Below is a small trained network, with its code and all its weights. Each question gives an input and a target symbol and asks what happens when units are switched off, that is, made to give their printed mean instead of their output.

import numpy as np


def w(rows, s, z=0):
    codes = np.array(rows[::2]) - 128.0
    scale = np.full(codes.shape[1], s)
    scale[-1] = z or s
    return codes * scale


def f(y):
    return np.maximum(y, 0)


def softmax(a):
    e = np.exp(a - a.max(-1, keepdims=True))
    return e / e.sum(-1, keepdims=True)


def log_softmax(a):
    a = a - a.max(-1, keepdims=True)
    return a - np.log(np.exp(a).sum(-1, keepdims=True))


def net(x, mask):
    ids = ['εζηθλξστφψω'.index(c) for c in x.split()]
    T = len(ids)
    res = E[ids] + P[:T]
    q, k, v = (res @ M[0].T for M in (Q, K, V))
    z = softmax(np.where(np.tri(T) > 0, q @ k.T / 3**0.5, -1e9)) @ v
    res = res + np.where(mask[0], z, O[0][:, -1]) @ O[0][:, :-1]
    y = f(res @ A[0][:, :-1].T + A[0][:, -1])
    res = res + np.where(mask[1:17], y, B[0][:, -1]) @ B[0][:, :-1]
    return log_softmax(res[-1] @ U[:, :-1].T + U[:, -1])


Q, K, V, O, A, B = {}, {}, {}, {}, {}, {}
E = w([
[133,90,164,136],'ε',
[153,90,178,110],'ζ',
[133,87,166,128],'η',
[140,63,132,181],'θ',
[102,91,154,163],'λ',
[135,89,171,140],'ξ',
[110,57,158,110],'σ',
[134,62,24,95],'τ',
[114,110,85,4],'φ',
[149,229,132,121],'ψ',
[76,124,231,68],'ω',
],0.021)
P = w([
[76,4,182,149],'0',
[193,121,170,122],'1',
[187,141,152,107],'2',
[172,150,125,118],'3',
[169,137,122,125],'4',
[163,134,131,116],'5',
[162,123,126,123],'6',
[150,124,133,121],'7',
[142,119,125,131],'8',
[136,115,130,123],'9',
[138,99,124,136],'10',
[124,95,128,132],'11',
[118,92,139,136],'12',
[135,79,135,141],'13',
],0.011)
Q[0] = w([
[185,57,126,91],'H0',
[54,2,193,57],'H0',
[62,8,103,127],'H0',
],0.0092)
K[0] = w([
[8,113,136,122],'H0',
[25,56,120,124],'H0',
[62,96,111,104],'H0',
],0.012)
V[0] = w([
[205,146,145,16],'H0',
[253,129,93,161],'H0',
[167,196,201,179],'H0',
],0.012)
O[0] = w([
[181,172,199,15,63],'H0',
[250,104,112,204,2],'H0',
[113,200,183,199,20],'H0',
],0.014,0.0091)
A[0] = w([
[219,183,152,145,1],'N0',
[176,158,29,99,148],'N1',
[171,58,133,132,201],'N2',
[186,61,37,131,75],'N3',
[158,104,99,199,194],'N4',
[190,79,176,87,163],'N5',
[105,111,223,188,123],'N6',
[146,71,217,149,115],'N7',
[133,46,239,160,86],'N8',
[207,58,166,82,137],'N9',
[54,15,168,107,83],'N10',
[157,93,92,187,150],'N11',
[143,79,181,159,108],'N12',
[113,130,31,89,144],'N13',
[176,123,62,228,51],'N14',
[2,150,6,69,115],'N15',
],0.0086,0.0049)
B[0] = w([
[65,3,70,113,136],'N0',
[107,134,123,43,146],'N1',
[172,173,111,117,161],'N2',
[114,154,154,165,171],'N3',
[161,133,108,164,145],'N4',
[109,156,190,166,149],'N5',
[10,195,72,157,141],'N6',
[161,237,104,37,136],'N7',
[101,214,86,60,143],'N8',
[121,191,137,211,155],'N9',
[148,98,110,120,238],'N10',
[175,156,61,159,148],'N11',
[233,145,1,136,135],'N12',
[140,145,164,144,182],'N13',
[141,109,81,101,137],'N14',
[175,144,184,175,253],'N15',
],0.008,0.03)
U = w([
[91,105,100,77,61],'ε',
[113,169,100,65,22],'ζ',
[97,94,96,62,111],'η',
[125,114,91,116,86],'θ',
[78,121,176,213,124],'λ',
[86,125,106,98,187],'ξ',
[124,1,151,95,70],'σ',
[194,112,199,177,162],'τ',
[163,105,209,123,97],'φ',
[112,214,169,173,150],'ψ',
[70,122,198,140,254],'ω',
],0.0079,0.0031)

Each question gives the input, a string of symbols that net reads in full, and the target symbol t.
The units are the heads (3 rows each of Q, K, V and O) and the neurons (one row each of A and B). Each row of codes is followed by its name. A weight is (code - 128) times the scale printed after its matrix; where a second scale follows, it is the last column's (O, A, B and U).
mask holds one flag per unit, heads first, then neurons. A switched-off unit (its flag False) gives its mean, the last column of its rows in O or B, instead of its output. The means were averaged over made-up inputs and are rounded, as every weight is.
A unit's drop is (log p(t) with every unit on - log p(t) with that unit switched off) / (log p(t) with every unit on - log p(t) with every unit switched off).
The circuit of an input: a set's keep is (log p(t) with only the set's units on - log p(t) with every unit switched off) / (log p(t) with every unit on - log p(t) with every unit switched off). Starting from the 12 units with the biggest drops (on a tie, the unit counted first), units are removed one at a time, each time the one whose removal leaves the highest keep (on an exact tie, the one counted first), for as long as the keep stays at least 0.8.
units of the circuit, in order: the units of the circuit, biggest drop first
k most important neurons: the k neurons with the biggest drops, biggest first
drop when u is switched off: that unit's drop, to one decimal
input φ ε ε, target φ: units of the circuit, in order => (H0, N5)
input θ λ ε θ, target θ: units of the circuit, in order => (H0, N15, N14, N11)
input τ φ σ φ θ σ η θ φ, target τ: units of the circuit, in order => (H0, N15, N9, N13)
input ω η η φ θ ε λ λ ε, target ω: units of the circuit, in order => (H0)
input ψ τ φ, target ψ: 3 most important neurons => (N9, N5, N10)
input φ ξ φ ψ ξ η, target φ: units of the circuit, in order => (H0, N5, N6)
input σ λ λ σ φ ζ θ λ λ φ λ σ ξ, target σ: units of the circuit, in order => (H0, N9, N10, N6)
input τ ψ ω θ σ φ η θ φ η ψ λ η λ, target τ: 2 most important neurons => (N9, N3)
input τ λ λ λ ζ η ξ η φ λ ξ ε ε ε, target τ: 2 most important neurons => (N9, N3)
input τ λ ξ ξ τ λ η ζ ξ σ ε λ η τ, target τ: units of the circuit, in order => (H0, N15, N3, N13)
input σ ζ ζ τ λ ε ε τ θ σ ξ θ, target σ: units of the circuit, in order => (H0, N9)
input θ ζ θ ε, target θ: 2 most important neurons => (N15, N14)
input σ θ λ, target σ: 2 most important neurons => (N9, N3)
input λ τ σ ξ λ ξ, target λ: units of the circuit, in order => (H0)
input ω ω θ τ, target ω: drop when H0 is switched off => 0.6
input ψ ε σ θ, target ψ: drop when N14 is switched off => 0.0
input σ ε ω λ λ λ λ φ ξ ω τ φ ξ σ, target σ: drop when N10 is switched off => 0.3
input ψ λ ψ σ θ θ ω ζ, target ψ: 2 most important neurons => (N10, N5)
